What can hang from each mark
runik: fipe fuzuf sasit sofu zaforu
gogef: fosu
vipu: nosa pesu
senin: fipe nosa runik sasit
sasit: gogef runik vubad
fosu: sasit senin vipu
sofu: fosu
pesu: fuzuf leneb nosa
zaforu: fuzuf leneb
vubad: fuzuf mipe runik vipu
mipe: pesu vubad
leneb: fipe nosa
nosa: runik senin zaforu

Each row is shifted at random along 6 fixed directions that mean nothing.
Known rows, with every way that one mark hangs from another
pesu(fuzuf leneb(fipe) nosa(senin(runik) zaforu)): [  38    7 -117   93  -73  125  216    1   32 -102 -130  -28  201  123
  260 -228  142 -230  129  110   14  162  193  111   -6  -60  196  125
   47 -264   67  -46  113  -27  -11  383  128  187  -36   56   31  204
   43  -33  178  255 -119 -179  -69  285   39  213  -55 -148 -145 -130]
sasit(runik(fipe sofu) vubad(mipe vipu(pesu))): [ -33 -199  163  145   37  -16  -77  561  144   77  309   10  123  -38
  199 -423  -23   40   74 -173  209   55  -52   78  -35 -112 -287  -31
 -100  -81  -33  -86  -12  -18   46   95  -57  -60  -50  -56  -86  335
  470 -264   -7   20 -111 -156  -70  279   49  -50   22 -176   25 -183]
zaforu(fuzuf leneb(fipe nosa(runik(sofu) senin))): [  94 -168 -210  -58   53  -94  -15 -196  -75   88   85  -37   47   70
  371    7   60  -45  -46    8  -53    9  133  -75  324   23   12 -227
  -43   40   97 -519 -264  178   87  299   24  144   58  233 -118   37
  -15    3  122  -72   13  -55  -96   81   40  201 -190  118  -77 -206]
nosa(runik(fipe sasit(vubad) zaforu) senin): [ 183  -88 -364    6   15 -304 -315  -25 -359   93   87   67  -87  -70
   61   63 -100  163 -193   50  108 -191   34   49  241  138   67 -196
 -115  189  -84 -181 -200  202  -45   70   87   91   67  -57   32 -148
 -381 -247  -54   43   39 -120   73 -163   12   54  192  188  -98   -9]
sofu(fosu(vipu(nosa(zaforu(leneb))))): [-232  133  224  120 -149  242  386  -39  223 -104 -361    3  244  350
 -159   69  215  -72   22  -94  -95  219   85  178 -346  -42   66  283
   66 -178    4  242  375 -224  183   28  285  125  -92   82   70  150
  194   85  158  131 -131    1  -82   52 -159   35 -289 -180 -119  -65]
fosu(sasit senin(fipe nosa runik) vipu): [  57  -49    6 -258 -110 -275 -120  -14 -218  -41  -22  -16 -228 -188
    4  157  -36  -54 -405   -4  191 -279  -78 -125    4 -208 -204 -115
   26   71  117  176  -57   66  -42   72 -141 -264  111 -124  -49  -69
 -110   99 -194  -46   49  -45  121   61  170  -13  137 -130  -61  172]
mipe(pesu(fuzuf) vubad(vipu(nosa(zaforu(leneb))))): [ -18   12  170  275  232   77  293  -10  205 -143 -125 -174  -65  -30
 -253  -96 -145   95  359  284 -126   46  -52  278 -133  -44  542  193
   98  -46  -24  -91  466 -157 -195  132 -134  262 -105 -176   61  -13
 -130  -85  -25  173  -61  253  -34   88 -405 -131    5  140  187  -24]
vubad(mipe(pesu) vipu(nosa(runik))): [ -29   89  151  199   92  346  -31  -51  -50   -6 -181  103   36   94
 -296  -12    2 -205   91  -28 -196  -11  170  165  -84  105  215  149
  101   49 -143  228   87   47 -111 -164  120  -61 -123 -186  126  -97
 -198    0  308   93  290   21    4 -267 -166  -79  231  253   -1  124]
gogef(fosu(senin(nosa(zaforu) sasit(runik(fipe))))): [  81   61 -127 -149  -80 -305  -98  -36 -300  -85  -88   10 -209 -157
  -62  193   -3   91 -308  183  173 -132 -126  -16   23  -87   23 -202
  -14  121  -27  197    7  117 -162   28  -18  -61   43  -93   66 -117
 -321   64 -286  -58   21    2  140  -35  -51   50  112   37  -38  150]
fosu(sasit(vubad(fuzuf)) senin vipu(pesu)): [  18 -233  -52   -1   78 -267 -437  191  -47   32  194   84 -191 -145
 -102 -161 -113   -9 -294   14   29 -233  -56  -46   54   40 -353  -26
  173   24  -25 -121 -248   10   96    0    1 -234  -43   -7 -102  -82
   76    1  -73   75  234    2  159  -36  242 -126  197  -37  125  374]
zaforu(fuzuf leneb(fipe nosa(senin(sasit(vubad(mipe)))))): [ -49  -27  -22  -72  148   35  100 -198  152    7   93 -211   30  117
  180   75   95 -119 -109 -165 -119  123   35  -54  177 -158  121  -38
   75   32   56 -303 -157   29   32  108   37   89   15  276 -158  -45
  132  199   48 -120  -96 -124  -34   34  -97   52 -303   49  -83 -195]
runik(sasit(gogef vubad) sofu(fosu) zaforu(fuzuf)): [ 123  -70  -70  -10   59 -340 -115  150  -17    3   76 -109 -125   16
  -81   60 -128  298   37   58  178 -105 -303  -18   89   29   -3    9
 -134  225 -123 -125  145  -73  -58   65  -27  136   75    5  -14 -263
 -233 -226 -248  -44  -82   63   68  -78 -135  -77  -20  -74  105  -64]
nosa(senin(fipe sasit) zaforu(fuzuf leneb)): [ -92   97  -74 -138 -141  319  172 -363 -144   59 -142   70   70  -14
  132  351  233 -322 -225   23 -132   32  267  -94  130 -152   -3 -109
   27  -37  334  234 -144  107  -34  -66   48  -72   44  -10 -105   50
   21  307  220  -32  118  -61  -85  -84  169   86  -98  194 -182   84]
zaforu(fuzuf leneb(fipe nosa(runik(sasit) senin))): [   3    8 -121  -18  -15  -20  410 -166   43   29  101 -117   49 -145
  314   80   19  113  158  119  139  113   47   20  112 -143  424 -278
 -207    1  242 -324  213  -17 -132  366 -125  173   -4   82   10  244
   80   11  -37  -31 -305   90 -171  319 -107   15 -294   58  -75 -276]
mipe(vubad(vipu(nosa(runik(fipe) zaforu(fuzuf)) pesu))): [ 160 -298 -195  200  189  -44 -311 -193   10   36  -28  -91   48  398
 -134  -65   80  125  -67  124 -304 -139  122  214   46  219  117  116
  278    1 -317 -381  -99  119  222   81  183  361  -92  171 -232 -199
 -222 -234  219  191  199   -4  121 -231 -220  165 -170  363  -51  -82]
vubad(fuzuf mipe(pesu(leneb nosa)) runik(sasit) vipu): [  19 -200   57  315  139  126   15   -4  194  -61   97 -108  -33  -42
 -139 -205 -242  -70  404  245 -124  -59  132    0 -112  -42  180  219
   90 -342 -175 -285  121 -111   26  207 -178   16 -190  -76  -62   22
  131  -79  185   98   75  204  -90  125 -317 -115  -87  123  175 -127]
mipe(pesu(fuzuf leneb(fipe nosa)) vubad(vipu)): [  58 -274 -144   94  220  -92 -264 -112  -25   43   44  -65  -71  181
   37 -214 -147 -163   35   73 -212 -205  165  -75  159  -20   39  266
  231 -168 -109 -485 -225  168   22  150  -88  104  -14   58 -196 -104
 -143  -36  245   66  133  -51   54  -19  -34   97  177  163   22  -68]
sasit(gogef(fosu(vipu)) runik vubad(fuzuf)): [-240  240  186   43 -156  182  196  183  120 -141 -322  114    6  -15
 -351   11  198  -71  -66  -45   76  174  -78   11 -352 -106   59  201
  124 -141  -56  495  119 -206  -62 -269   93  -55  -45 -137  186   84
  314   94 -157  -22  -95   25  -11   55  -30  -98  -66 -279   50  249]
runik(fuzuf sofu(fosu(sasit(vubad) senin(fipe))) zaforu): [-126 -146   28 -237 -155 -243  -22    6  -18   64   73  -77  -56    3
 -106  192  -11  105 -251 -103  124 -205 -126 -106  -86 -135 -430   20
  -36 -146   93  101   28  -12  152  -71  -78  -88   71    6 -175  -38
  161   98 -273 -145  -71   88   60   48   51  -99 -183  -78  -76  -77]
sasit(gogef(fosu(senin)) vubad(runik vipu)): [ -73  -36  -80   70 -161  -20 -270  193 -179  -36 -172  262 -137 -127
 -323  -19   82 -134 -238  174  158 -166   93  -35  -79   -1 -221   32
  162 -113  -52  358 -157   51 -148 -206  166 -195  -45 -221  146   30
  -39   13  -83  100  261  -44  114  -39  174  -11  257    5  -52  374]
vipu(nosa(runik(fipe sasit) senin zaforu) pesu): [  30 -160 -219  201 -109   -9   51  287  -85  118  209  163  251  -10
  399 -328   96   55    0   37  253   38  200  244  -32    7  -33 -278
 -172  -58  183 -109  134   -2   43  355  150   82  -69  -12   51  557
  217 -298  113  262 -126 -228  -50  380  206   89  -15  -42 -226 -156]
sofu(fosu(sasit(gogef runik(zaforu) vubad) senin(nosa))): [-135  112  -10 -172 -246 -195  -71  189 -241  -87 -163  158  -83   23
 -172  187  142  -42 -366  -33  258 -173  -65 -104 -152 -132 -248   21
  -21   75   57  496   14    6  -92 -231   82 -196   22 -169  107   44
    0   68 -187    3   43  -95  163  -43  108  -41  119 -173  -80  233]
senin(runik(zaforu(fuzuf))): [ 113 -147  -19  -98   28 -272  -81 -183 -168  103   62 -141 -219 -312
  -33  190 -100  178  -99  174   13 -219 -162  -73   86  -54  144 -118
  -10  160   88 -100   34   71  -64  101 -277    1   80 -140 -185 -185
 -279   16   -1   87   46  132  -57  -20  -25 -185    2  286   20   76]
nosa(runik(sasit(vubad) sofu(fosu) zaforu(fuzuf))): [ 226 -258 -209   -6   77 -474 -277  105 -161  121  218   -7  -81  -62
  155  -12 -158  304  -47  111  188 -241 -180  -11  227   70  -93 -131
 -168  204  -86 -398  -66   45   19  244  -28  145  109   -2 -125 -184
 -261 -360 -116   25    2   46   69    3    7  -18   34   63   65 -130]
sasit(gogef runik(zaforu) vubad(fuzuf mipe vipu)): [  12 -120   52   91   50  -87 -166  171    8  -15   22  -71 -126 -119
 -225  -45  -80   94  -36   69   22 -141  -63  -72  -56  -98   33   84
  127  -46 -170  -17  -62  -92  -36  -40 -111   34  -30 -147  -81  -89
  129  -92  -64    6   80   34   51    0 -182 -104  -86   84  122   43]
senin(nosa runik(fuzuf zaforu) sasit): [  13  -36   71 -206  -54 -180   88 -181  -47   97   92 -128  -77 -295
  184  187  -78   90 -174  -19    9 -194 -128 -215  -45 -247   -4  -66
  -65   84  241   -8  -24   -4   32   10 -387 -129  210 -104 -240   24
   88  102  -48  -68 -128   32  -18  166  104 -109 -116   36  -59 -119]
nosa(runik(sasit(gogef) sofu) senin zaforu): [ -56   37 -221   79 -253  234  143   -5 -202  123 -224  293  267  184
  115   46  284 -238  -77 -107   97   11  281   -7  -25  -31 -213  -27
  -82  -83  222  276  -79   99   95   31  252   -2   59  -33   44  262
  102  -33  153  -68   39 -180 -116   43  182  198 -112  -30 -296  -29]
pesu(fuzuf leneb(nosa(runik zaforu))): [ 165  -26   11  -34  250  -37   26 -116  204  -31  189  -72  -20 -175
  353 -251 -178  -17  308  152  -89  177   -7  -21  221    0  137  -70
   51   12   55 -428 -161  -83 -130  237 -123   54   22  151  -43   33
   52   61   24   21   10  132   26  222   78  -39   32  -75  247  -34]
runik(fipe sasit sofu zaforu): [ 118  108   18   45  -45  -41    9  316  -79   -4   37   44   51  -49
   35 -104 -146  191  201   -9  227   25 -121   82   26  100  101  -29
 -347  128  -79   87  271   21 -167   33   17   32   62 -148  211  -29
 -256 -237  -83   67 -157  -71  -72  -27  -63   27  305 -105   31 -137]
nosa(runik(fuzuf sasit(vubad) sofu zaforu(leneb(fipe)))): [ -89  -83  -95 -141 -114   36  -30  -32   18  130  116  126  244  125
  356  -59  125  -11  -72 -245  -20   30  205 -162  122   13 -240  -59
 -144 -162   70 -333 -360  132  287  -61    2   19  117  132 -136  227
  381  -50  168  -84 -103 -171  -54   83  251  187 -209   -5 -120 -263]
pesu(fuzuf leneb(fipe) nosa(runik senin(sasit) zaforu)): [  67   28 -319  147  -66  -71  265 -195 -178  -15 -109   66  -12 -388
  149   60  -10  -85   21  509  122   -8  128  172  122 -116  581 -145
  -43 -138  388   35  201   14 -290  350  -80  126  -44 -214  100  167
 -229   53  -51  272  -71  149  -52  231   14  -35  133  224  -78   80]
runik(fuzuf sasit(gogef vubad) sofu zaforu): [ -17  362  170 -102   38  220   87   19   81  -86 -135   11   19   66
 -209  120  -30   81  209 -188  -75  181 -160  -53  -16  157  121  126
 -163  231 -148  262   54  -63 -103 -429   -1  -28  107  -56  186 -256
 -105   15 -102 -166  -51   44   25 -343 -100  -42  104 -101  152   39]
sofu(fosu(sasit(gogef) senin(runik(fipe fuzuf)))): [-159  -30  -14 -150 -274 -144   69  175   19   44   46   17   49  -18
  -48   98  116   -7 -231  -43  267 -141  -91  -79 -219 -177 -336   63
   -1 -177  151  381  220  -17   72  -22    9 -127  -54  -50   -5  172
  163   78 -229  -18  -99  -81   54  193  184   14 -124 -205 -214   16]
vipu(nosa(senin(fipe) zaforu)): [ -14  -27   63    3   42  -18  291 -177  -81   25   56 -162 -177 -316
   46  114  -98   46   35   98   20   28  -21  120   19 -173  168 -314
  -27   44  300   44  171  -98 -163  237 -207  -46   -3  -79  -36  164
   15  153 -118  -36  -93  190 -109  204 -101 -226  -68  120  -21   20]
sasit(gogef(fosu) runik(fipe) vubad(vipu(pesu(fuzuf)))): [ -35   25  -92   46  -30 -149 -155  113 -118  -48   -9   41 -267 -310
 -257   58  -29  129 -129  256   92  -70 -138   39   -6   -5  158  -82
  100   60   -8  220  -10   46 -207 -198 -138  -47  -98 -225   43 -109
  -19  -40 -251   25   90  147   78 -119    3 -187  177  141  124  334]
vubad(fuzuf mipe vipu(nosa(runik(fipe sasit)))): [  44 -167 -134  266  -69   42  -37   84  -44   61   29   37   90   26
 -114  -55  -33  109   59  126   17 -189  187  141 -127   -9  168   23
  -59 -183 -108  -58  182   33   56  188   54   96 -137 -127  -32   76
    8 -207  149  133   41   14  -74   18 -202   22  -75  216  -98 -167]
mipe(pesu(fuzuf leneb nosa(senin zaforu)) vubad): [ -41 -111  -43  183  213  114  128 -161  161   16   33  -58   39   64
   66 -222  -73 -265  273   84 -215   80  109   68   45  -50   23  198
  212 -179  171 -219  -96   13   32  110 -119   51  -54   61 -123  159
  116  139  176   35   33   79  -78  142  -26  -86   -1   65   64   -3]
vipu(nosa(runik(sofu) senin(fipe sasit))): [ -86   12  -77   -1 -150  143  169 -123 -242  125   -8  163   45 -179
  175  154  162 -230 -183  -33   35  -53  228   20   22 -149 -150 -287
 -107  -44  430  297  -68   77  -49   34   -9 -197   36 -108    7  291
   74  151   61  -63   61  -49 -113  116  225   -3   82   80 -232   25]
leneb(fipe nosa(runik(sasit) senin)): [ -10   21  -89   -7  -36   53  322  -92  -24   68   72  -38   91  -25
  295  -28   14  -25  122 -114  104   82  108  -15   27 -137  150 -179
 -162  -48  191 -157   95  -26  -81  310  -28   45   33  104   15  272
  122    3   14 -131 -276  -26 -141  305  -12   51 -156  -81 -166 -272]
sasit(gogef(fosu(vipu(nosa))) runik(zaforu) vubad): [-216  212   14    7 -229  -23  -71   99 -207  -78 -383  254  -66  -73
 -399  152  251   12 -357   64  107   13  -16   78 -257   59   91   41
   89   68  -10  523  -16  -29  -38 -436  157  -97  -23 -256  244   73
  -19   78  -84  172   87  -76   93 -213   91 -116  152   33  -51  424]
nosa(senin zaforu(fuzuf)): [ 161  137  217  -66  299  245   48 -124  195  -23  209 -139  -76  -64
  236  -87 -164 -132  350 -131 -236  271  -95  -71  303  108  -36 -149
   46  294    1 -202 -239  -99 -131   41  -61  -73   41  226  -23 -159
  -19  151   91 -235  100  105  -17  -57   41  -39   63  -81  279   70]
gogef(fosu(sasit vipu)): [ -55 -212  -52   25 -150 -189 -289  171  -72  108  -63  175  -32  -12
 -111 -106   75 -105 -400  -27  183 -180  -13  -45 -105  -68 -404  104
  237 -105   48   63 -161   46  182   44  168 -167   27   13  -63   72
   98   52  -38   79  105 -138   19   99  313  -46   90 -129 -140  264]
runik(fipe sasit sofu): [  10  157  229    4   79  178  245   80  235  -55   78 -156   66  164
   21  -80  -93   63  386 -282  -41  254 -128    9  -56   21  -70   62
 -187   10 -113   32  192  -69    5   -2  -10  -12   -5  180   64  -57
   63    9  -76 -276 -243   42 -157   11 -191    0  -51 -272   73 -243]
gogef(fosu(sasit(runik(fuzuf) vubad) vipu)): [-105  105   86 -131  -71  -96 -176   22 -117  -17 -119  149 -139 -157
 -245  140   72  -16 -321  -22   51  -40 -133  -68  -80   37 -108   36
  163  102  -48  242 -218   21   42 -312   23 -177   33 -114   49 -112
   30  103 -165  -52   99   55   91 -197  161 -137  125  -26   78  403]
mipe(pesu(fuzuf nosa(senin(fipe))) vubad(runik vipu)): [  52 -103  -44  275  100  146  149    7   -9 -110 -141  -65  -55   12
 -217  -89 -126 -148  249  291  -24 -126  110  168 -125  -78  302  218
  115 -227  -27   86  275  -65 -236  181  -80  178  -53 -237   50   35
 -137 -190   45  177  -17  137  -75  148 -283  -18  168   93    6 -110]
fosu(senin(runik sasit(gogef)) vipu(pesu)): [-146 -102   68  -95 -116    3  -91  226  137   93  170  120  101  -28
  215 -207  194 -254 -300 -229  134  -23   38 -177 -142 -203 -605    5
  138 -130  250  202 -160  -78  189  -52   16 -325   11  103 -104  380
  462  147   14  -30   22 -302   94  323  528   67  -62 -337 -175  144]

Rows
[  57  210  149 -109   68  -24 -328  299   28 -110  174  139  -94  -75
  125 -144  -78  -23   29 -124    5  150 -107 -107  171  263 -285 -164
  -51  277  -98   41 -381  -51   13 -351   26 -242  -32   70  269  -31
   28   22 -142 -135  175 -100  190 -239  271   84  369 -239  319  285]	fosu(sasit(gogef runik(fipe sofu zaforu)) vipu(nosa))
[  80  187  178    5   26  163   22   85   72 -119 -203  -25  105  315
 -119   75   22   26  192  -32  -68  152 -107   59   44  218  107  195
 -108  179 -277   89  251  -45  -57  -62  254  175   18   57  164 -363
 -359 -101  123   99   70  -26  -15 -286 -192  141  104  -88  100  -73]	runik(sofu(fosu) zaforu(fuzuf leneb))
[ -74  -47  175  187  121  371  -62   54   92   37  -76   66   68  232
 -190 -170  -56 -301  189 -156 -287 -102  182  -56 -106  -16 -133  384
  173 -157 -109   56  -73    2    5 -134   -4  -65  -29  -96  -79  -38
   85   -9  347  -41  182  -19  -38  -87  -43   32  195   15   49   19]	mipe(pesu vubad(fuzuf vipu))
[  84  -76  -43   36   37  -50   14  -49  107    7   54    1   56 -136
  119  -81  -18   86   95  253   49   49   -5   53   85   37  228  -46
  -22    8   61 -255   32    3  -53  105  -63  117    1  -10   14  124
   -1  -20  105  252  -17   58  -51  137   32  -57  -29  120   70  -42]	pesu(nosa(runik(zaforu(fuzuf leneb))))
[-170  422  505    6  187  530  190  -57  406 -187 -220 -108   20  262
 -452   71   74 -197  178 -426 -325  404 -151  118 -200  120  126  336
  193  147 -238  444  113 -211    0 -504  186 -149 -105  137  130 -375
  119  288   14 -180   52  107   25 -424 -224 -205   -9 -168  199  229]	fosu(sasit(vubad(mipe)) vipu(pesu))
[ 102 -260 -118  -31  165 -349 -312   20   79   77  360  -29 -132 -113
   84 -178 -129  236 -129   29   56 -109 -121  -35   55  121 -264 -269
  136  123  -52 -406 -172  -35  230   92  -94  -95  -39  208  -91  112
  114  -71 -145  -34   87   23  177   94  192  -62 -139    6   71  113]	fosu(senin vipu(nosa(runik(fuzuf sasit(gogef))) pesu))
[  46  -61    2  -33  111 -321  312  -84  175   19  179 -263 -108 -427
  106   34 -249  438  161  297  189   50 -261  113   11 -150  534 -207
 -157   24  139 -359  387  -69 -187  281 -357  206   15  -64   11  131
   14  -45 -341   61 -371  302 -107  348 -270 -223 -214   95   94 -257]	zaforu(leneb(nosa(runik(fipe fuzuf))))
[ -95   81  -31   49 -191  101   29  117  -90   20 -227  153   30   94
 -245   22  168  -82 -125  -61  191    4    9    3 -206  -67  -94  105
   55  -52  -11  397  166   19  -47  -87  197  -82    0  -62  132   58
  -42   56  -26   26  -16 -143  -59    3   86  -18   54 -116 -211  149]	runik(sasit(gogef(fosu)))
[ -28  106  139 -129  -88 -145  190  196   98   -2  180  -61  -18 -154
  201   44 -175   94   86  -84  182  -25 -212 -104   -8 -163 -233 -101
 -315   61  227  154  181  -87 -117   -9 -194 -202   88  -29   35   86
   93   81 -262 -217 -205   66   16  189   50  -45   97 -282   64 -202]	runik(fipe sofu(fosu(senin(nosa sasit))) zaforu)
[ 244  107   35 -197  189 -122 -245  -45   16  -75  214 -188  -73   40
  179   10 -206  217  134  -87  -90   60 -146 -112  249  231   96  -78
 -110  261 -364 -364 -102   60   41  -12  -60  104   73  156   52 -371
 -343 -157  -30  -51   -7 -114  119 -241  -63  202   65  -21  157 -149]	senin(runik(fipe fuzuf sasit zaforu(leneb)))
[ 189  -26   49   52   80 -205  -46   87  -81  -44 -177 -154  -61   24
 -308   27 -168  340   67  137   89  -77 -283  152  -68  147  312  127
  -70  164 -304  -16  419  -12  -86  123   27  274  114 -118   86 -360
 -514 -254 -149  180  -87   81  -35 -129 -370  -43   88   72   29 -109]	runik(fuzuf sofu zaforu)
[   4   -6  102 -207  -49  -17 -151  312  107  -58  191   43  241  301
  471 -259   64  -71  -45 -220  130  113   60 -183   65   41 -295   47
  -42  -52 -193 -308 -152  -87  135  136  198   72   36  260   57  196
  255 -133  111   79 -104 -344  134  207  253  348  -25 -379   -8 -244]	sofu(fosu(sasit(runik(fuzuf zaforu(leneb(fipe nosa))))))
[-134  -77 -171  -32 -151 -170  -96   -2   15   73   49   -5 -109 -125
 -145   81  -14  164 -144    4   64 -118  -46 -129  -90 -103 -128   -4
   14 -172   44  -12 -135    6   97 -168 -127  -49   -3  -18 -100   11
  263   83 -208 -125  -88   35    7   29   54 -126 -183   24  -24   33]	runik(fipe sasit(gogef(fosu) vubad(fuzuf)) zaforu)
[ 101   17    3  -67  -91   46  -41   10 -113   28  -86   15  119  200
   43   67  120   28   40 -105    0  -57    5  -73   -8   88  -71   91
 -165   92 -131   43   57   86   98    6   73   76  104   -2  -52 -160
 -215 -147  174   29   10 -146  -74 -143   -1  157  -29   -4  -83 -130]	senin(runik(sasit sofu zaforu(fuzuf)))
[  73 -282 -403   68 -146 -284   28 -254 -339  227  -56   42  -43 -229
   50  264   35  143 -216  318   87 -264   60   92  165  -49  121 -250
  -88  -10  311 -122  -28  257   42  261 -103  160   41 -154 -209   38
 -199  -68  -28   44   31  180 -171   25  -60  -64 -166  463 -188  -38]	nosa(runik(fipe sofu) senin zaforu(fuzuf))
[ -20   91   78  -97 -133  -54   20  131 -155   59   16   69   40  -68
   34  141  -70  133   44  -27   84  -39 -119  -61  -10   90  -87  -31
 -250   87   -7  193   97   46  -19 -132  -85  -27   48 -165   55  -32
 -102 -109  -18  -34  -51   63  -61 -130  -13   -3  151   36   29  -90]	sasit(runik(fipe fuzuf sofu(fosu) zaforu))
[  65  -13  -65   51   13 -106  -50  120  117  -95  -18   23  142  159
   49 -180   69   56 -114   48   78   77   23  192 -106   57  -31   11
   51  -86 -125  -14  103 -106   69  142  288  129  -54  146  135  133
  -51 -100 -114  130  -71 -152  178  160   20  194  -35 -209  -66  -46]	fosu(senin(sasit) vipu(nosa(runik(fipe) zaforu)))
[  52  -26  114   20  263   40  -81 -151  253  -36  246 -188  -24   27
   66 -177 -117  149  209  -17 -255  245  -57  120   51  218  124 -108
  127   27 -199 -335  -41  -21  122  -27  -63   52 -138  263  -23  -59
   46   46   48   57   37  101   50  -52  -89  -87  -73   62  153  -30]	vipu(nosa(runik(fipe fuzuf)) pesu(leneb))
[ -31  -48 -180  135 -178 -161  120  107 -174   60 -187   67    5 -112
 -312  191  -27  314   41  255  244 -222  -92   94 -210    4  285   63
 -201  -95   39  245  389   61  -68 -112 -128  184   56 -358   89   39
 -229 -243 -203  171 -194  126 -131  -23 -242  -50   16  253 -135 -146]	mipe(vubad(runik(fipe fuzuf sasit(gogef) sofu zaforu)))
[-171  -74   15   -6  -20  180  201 -260  219   75  246  -32  103  -49
  303 -104   68  -40  218  -84 -223  177  238  -68  -36   -9  -33 -162
    5 -288  255 -272 -143  -40  234    0 -201  -99 -135  226 -200  337
  520  241  249  -27  -70   98 -120  211  198 -113 -279  115    4 -106]	vipu(nosa(runik(sasit zaforu)) pesu(fuzuf leneb(fipe)))
